Below is a small trained network, with its code and all its weights. Each question gives an input and a class and asks what happens when units are switched off, that is, made to give their printed mean instead of their output.

import numpy as np


def w(rows, s, z=0):
    codes = np.array(rows[::2]) - 128.0
    scale = np.full(codes.shape[1], s)
    scale[-1] = z or s
    return codes * scale


def f(y):
    return np.maximum(y, 0)


def log_softmax(a):
    a = a - a.max(-1, keepdims=True)
    return a - np.log(np.exp(a).sum(-1, keepdims=True))


def net(x, mask):
    res = np.array(x, float).reshape(1, 4) / 4 @ E
    y = f(res @ A[0][:, :-1].T + A[0][:, -1])
    res = res + np.where(mask, y, B[0][:, -1]) @ B[0][:, :-1]
    return log_softmax(res[-1] @ U[:, :-1].T + U[:, -1])


A, B = {}, {}
E = w([
[78,180,63,185,137],'x0',
[99,122,95,92,12],'x1',
[99,156,93,26,180],'x2',
[176,72,25,127,130],'x3',
],0.011)
A[0] = w([
[126,157,180,127,144,119],'neuron 1',
[148,82,154,207,102,37],'neuron 2',
[145,162,117,89,188,114],'neuron 3',
[214,121,169,197,53,62],'neuron 4',
[128,177,194,92,131,123],'neuron 5',
[161,101,142,173,229,44],'neuron 6',
[167,126,14,176,114,96],'neuron 7',
[178,79,171,38,86,84],'neuron 8',
[147,81,106,115,125,93],'neuron 9',
[174,36,153,73,108,94],'neuron 10',
[129,96,100,134,130,55],'neuron 11',
[152,130,176,79,124,40],'neuron 12',
[155,60,186,163,142,5],'neuron 13',
[69,101,103,46,169,42],'neuron 14',
[91,171,99,169,149,90],'neuron 15',
[130,119,131,91,69,116],'neuron 16',
[186,103,82,88,154,70],'neuron 17',
[115,154,103,77,119,70],'neuron 18',
[161,75,85,130,140,149],'neuron 19',
[150,132,160,177,224,84],'neuron 20',
[47,161,180,142,141,95],'neuron 21',
[126,99,60,106,159,30],'neuron 22',
[129,101,111,164,196,55],'neuron 23',
[122,128,114,211,84,143],'neuron 24',
[159,89,104,163,118,78],'neuron 25',
[104,249,162,112,120,43],'neuron 26',
[153,75,169,104,173,99],'neuron 27',
[94,137,208,100,130,104],'neuron 28',
[184,82,84,149,154,79],'neuron 29',
[130,144,71,155,138,168],'neuron 30',
[188,93,71,78,158,116],'neuron 31',
[55,107,71,109,56,81],'neuron 32',
[219,96,177,82,132,111],'neuron 33',
[91,126,129,79,162,75],'neuron 34',
[106,135,118,136,198,133],'neuron 35',
[62,128,221,162,96,145],'neuron 36',
[113,178,70,172,132,146],'neuron 37',
[108,162,108,33,162,86],'neuron 38',
[67,193,54,157,168,100],'neuron 39',
[125,73,152,66,64,96],'neuron 40',
[100,143,108,51,107,82],'neuron 41',
[135,170,144,129,161,71],'neuron 42',
[130,135,125,63,128,75],'neuron 43',
[92,184,91,157,111,80],'neuron 44',
[127,136,140,112,29,80],'neuron 45',
[71,145,101,128,48,122],'neuron 46',
[129,55,74,149,131,132],'neuron 47',
[56,144,81,161,94,141],'neuron 48',
],0.014,0.002)
B[0] = w([
[151,125,133,89,80,195],'neuron 1',
[175,221,61,225,67,208],'neuron 2',
[205,171,24,170,104,211],'neuron 3',
[183,188,55,236,98,231],'neuron 4',
[99,107,92,112,83,220],'neuron 5',
[182,105,85,34,172,237],'neuron 6',
[101,116,106,100,112,226],'neuron 7',
[84,68,148,191,166,227],'neuron 8',
[99,139,136,100,81,166],'neuron 9',
[60,81,176,170,154,215],'neuron 10',
[108,157,92,91,97,152],'neuron 11',
[66,120,134,159,119,184],'neuron 12',
[146,116,121,156,136,194],'neuron 13',
[129,187,92,206,80,231],'neuron 14',
[76,62,172,184,156,204],'neuron 15',
[164,99,91,71,204,188],'neuron 16',
[103,114,85,125,82,200],'neuron 17',
[169,225,68,159,113,189],'neuron 18',
[80,119,135,95,82,189],'neuron 19',
[166,95,65,50,170,245],'neuron 20',
[87,116,84,64,73,235],'neuron 21',
[86,154,115,97,97,195],'neuron 22',
[138,111,64,102,140,191],'neuron 23',
[170,132,90,173,132,216],'neuron 24',
[107,223,122,106,64,171],'neuron 25',
[78,124,128,79,61,245],'neuron 26',
[119,40,152,151,176,199],'neuron 27',
[74,114,107,110,64,222],'neuron 28',
[104,138,105,65,82,194],'neuron 29',
[54,78,161,126,115,187],'neuron 30',
[105,134,133,105,43,219],'neuron 31',
[174,109,85,79,173,231],'neuron 32',
[51,43,171,211,169,217],'neuron 33',
[129,142,62,183,95,197],'neuron 34',
[180,84,107,121,167,204],'neuron 35',
[118,119,83,80,51,254],'neuron 36',
[98,90,182,171,140,212],'neuron 37',
[216,181,65,255,77,251],'neuron 38',
[95,75,184,217,165,254],'neuron 39',
[151,63,122,101,191,206],'neuron 40',
[188,149,95,154,153,214],'neuron 41',
[136,119,76,109,120,177],'neuron 42',
[166,162,95,198,145,189],'neuron 43',
[68,53,131,178,158,206],'neuron 44',
[178,92,81,79,162,214],'neuron 45',
[177,75,47,54,200,231],'neuron 46',
[118,113,146,79,56,189],'neuron 47',
[121,74,154,152,165,220],'neuron 48',
],0.0071,0.01)
U = w([
[212,186,111,250,77,126],'0',
[23,120,137,60,2,89],'1',
[36,36,168,223,205,115],'2',
[228,80,109,69,216,123],'3',
[139,112,138,159,118,254],'4',
[145,179,173,128,165,82],'5',
],0.01,0.0066)

Each question gives the input, the list of numbers given to net, and the class t.
The units are the neurons (one row each of A and B). Each row of codes is followed by its name. A weight is (code - 128) times the scale printed after its matrix; where a second scale follows, it is the last column's (A, B and U).
mask holds one flag per neuron, in row order. A switched-off neuron (its flag False) gives its mean, the last column of its row in B, instead of its output. The means were averaged over made-up inputs and are rounded, as every weight is.
A unit's drop is (log p(t) with every unit on - log p(t) with that unit switched off) / (log p(t) with every unit on - log p(t) with every unit switched off).
The circuit of an input: a set's keep is (log p(t) with only the set's units on - log p(t) with every unit switched off) / (log p(t) with every unit on - log p(t) with every unit switched off). Starting from the 12 units with the biggest drops (on a tie, the unit counted first), units are removed one at a time, each time the one whose removal leaves the highest keep (on an exact tie, the one counted first), for as long as the keep stays at least 0.8.
units of the circuit, in order: the units of the circuit, biggest drop first
unit that matters most: the unit with the biggest drop
top k neurons: the k neurons with the biggest drops, biggest first
drop when u is switched off: that unit's drop, to one decimal
input [-4,-6,-5,-2], class 3: units of the circuit, in order -> [neuron 6]
input [2,4,5,-5], class 0: top 2 neurons -> [neuron 38; neuron 41]
input [7,8,-6,-6], class 3: top 3 neurons -> [neuron 46; neuron 45; neuron 32]
input [-6,-6,6,3], class 0: units of the circuit, in order -> [neuron 38; neuron 14]
input [-7,-8,8,-4], class 0: top 2 neurons -> [neuron 38; neuron 3]
input [-7,7,6,3], class 2: top 4 neurons -> [neuron 8; neuron 10; neuron 33; neuron 40]
input [5,-7,-6,-1], class 3: top 3 neurons -> [neuron 20; neuron 6; neuron 38]
input [7,-1,-5,-6], class 2: top 2 neurons -> [neuron 15; neuron 44]
input [7,8,1,-5], class 3: top 2 neurons -> [neuron 46; neuron 32]
input [-7,8,0,0], class 3: top 2 neurons -> [neuron 45; neuron 16]
input [5,7,7,3], class 0: top 2 neurons -> [neuron 38; neuron 14]
input [-4,5,-3,-4], class 3: top 3 neurons -> [neuron 45; neuron 40; neuron 16]
input [5,6,-5,-5], class 3: top 2 neurons -> [neuron 46; neuron 45]
input [-7,6,-6,-3], class 2: unit that matters most -> neuron 8
input [-8,-6,6,-8], class 1: top 2 neurons -> [neuron 28; neuron 5]
input [3,-8,-6,-6], class 3: top 2 neurons -> [neuron 20; neuron 6]
input [-8,-3,8,-3], class 0: top 3 neurons -> [neuron 38; neuron 3; neuron 14]
input [-5,2,-1,0], class 2: drop when neuron 47 is switched off -> 0.0
input [-2,-5,-4,-2], class 3: drop when neuron 6 is switched off -> 0.4
input [8,-6,4,4], class 2: units of the circuit, in order -> [neuron 39]
input [-7,-2,-5,-6], class 2: drop when neuron 18 is switched off -> 0.1
input [6,3,7,-3], class 0: drop when neuron 38 is switched off -> 0.4
